Below are the code and all the weights of a small trained network. Each question names an input and a class and asks about switching units off, where a switched-off unit gives its printed mean instead of its output.

import numpy as np


def w(rows, s, z=0):
    codes = np.array(rows[::2]) - 128.0
    scale = np.full(codes.shape[1], s)
    scale[-1] = z or s
    return codes * scale


def f(y):
    return y / 2 * (1 + np.tanh(0.7978845608 * (y + 0.044715 * y**3)))


def log_softmax(a):
    a = a - a.max(-1, keepdims=True)
    return a - np.log(np.exp(a).sum(-1, keepdims=True))


def net(x, mask):
    res = np.array(x, float).reshape(1, 5) / 4 @ E
    y = f(res @ A[0][:, :-1].T + A[0][:, -1])
    res = res + np.where(mask, y, B[0][:, -1]) @ B[0][:, :-1]
    return log_softmax(res[-1] @ U[:, :-1].T + U[:, -1])


A, B = {}, {}
E = w([
[166,171,195,140],'x0',
[155,93,155,116],'x1',
[155,199,92,101],'x2',
[65,136,133,4],'x3',
[54,158,179,176],'x4',
],0.012)
A[0] = w([
[95,141,120,179,250],'N0',
[80,165,192,56,81],'N1',
[182,108,188,108,155],'N2',
[116,132,117,51,169],'N3',
[109,111,145,61,122],'N4',
[149,249,179,137,58],'N5',
[118,132,111,51,107],'N6',
[166,206,205,146,187],'N7',
[175,119,127,112,67],'N8',
[102,100,194,116,38],'N9',
[131,134,45,129,182],'N10',
[110,141,82,169,99],'N11',
[144,91,73,97,249],'N12',
[86,88,132,109,57],'N13',
[118,140,112,59,74],'N14',
[132,29,158,139,3],'N15',
[176,116,44,147,162],'N16',
],0.016,0.0022)
B[0] = w([
[108,139,208,145,184],'N0',
[110,49,105,139,252],'N1',
[171,94,143,152,182],'N2',
[70,105,107,29,243],'N3',
[79,127,110,49,223],'N4',
[222,59,144,146,209],'N5',
[101,111,158,65,237],'N6',
[253,118,163,110,216],'N7',
[143,142,119,175,160],'N8',
[128,85,26,235,186],'N9',
[131,212,107,20,188],'N10',
[120,172,136,100,154],'N11',
[254,182,44,48,214],'N12',
[119,74,181,125,179],'N13',
[53,102,148,45,222],'N14',
[131,38,85,178,207],'N15',
[85,156,38,166,210],'N16',
],0.0084,0.011)
U = w([
[134,157,250,157,160],'0',
[191,86,102,196,220],'1',
[105,247,41,131,23],'2',
[22,82,116,155,75],'3',
[120,141,117,97,251],'4',
[140,84,145,69,43],'5',
],0.012,0.0028)

Each question gives the input, the list of numbers given to net, and the class t.
The units are the neurons (one row each of A and B). Each row of codes is followed by its name. A weight is (code - 128) times the scale printed after its matrix; where a second scale follows, it is the last column's (A, B and U).
mask holds one flag per neuron, in row order. A switched-off neuron (its flag False) gives its mean, the last column of its row in B, instead of its output. The means were averaged over made-up inputs and are rounded, as every weight is.
A unit's drop is (log p(t) with every unit on - log p(t) with that unit switched off) / (log p(t) with every unit on - log p(t) with every unit switched off).
The circuit of an input: a set's keep is (log p(t) with only the set's units on - log p(t) with every unit switched off) / (log p(t) with every unit on - log p(t) with every unit switched off). Starting from the 12 units with the biggest drops (on a tie, the unit counted first), units are removed one at a time, each time the one whose removal leaves the highest keep (on an exact tie, the one counted first), for as long as the keep stays at least 0.8.
circuit, biggest first: the units of the circuit, biggest drop first
most important unit: the unit with the biggest drop
k most important neurons: the k neurons with the biggest drops, biggest first
drop when u is switched off: that unit's drop, to one decimal
input [-2,-2,4,-8,1], class 2: most important unit	N16
input [-6,8,8,2,2], class 2: circuit, biggest first	N5, N7
input [-4,3,0,6,2], class 3: 4 most important neurons	N7, N5, N1, N10
input [8,-7,3,5,6], class 1: circuit, biggest first	N5, N7
input [-8,-2,-6,1,-8], class 2: circuit, biggest first	N16, N12
input [5,-7,5,1,7], class 0: 2 most important neurons	N0, N9
input [7,-3,-2,-2,7], class 1: 2 most important neurons	N5, N9
input [-1,-8,0,-5,2], class 0: 2 most important neurons	N0, N12
input [-3,7,1,0,4], class 3: 2 most important neurons	N7, N12
input [-3,5,-4,1,0], class 1: 2 most important neurons	N14, N3
input [-6,-5,-3,-3,6], class 0: drop when N9 is switched off	0.1
input [6,-3,-5,7,1], class 3: drop when N9 is switched off	0.4
input [2,-6,0,-6,8], class 0: drop when N0 is switched off	0.2
input [4,-4,6,0,7], class 1: circuit, biggest first	N5
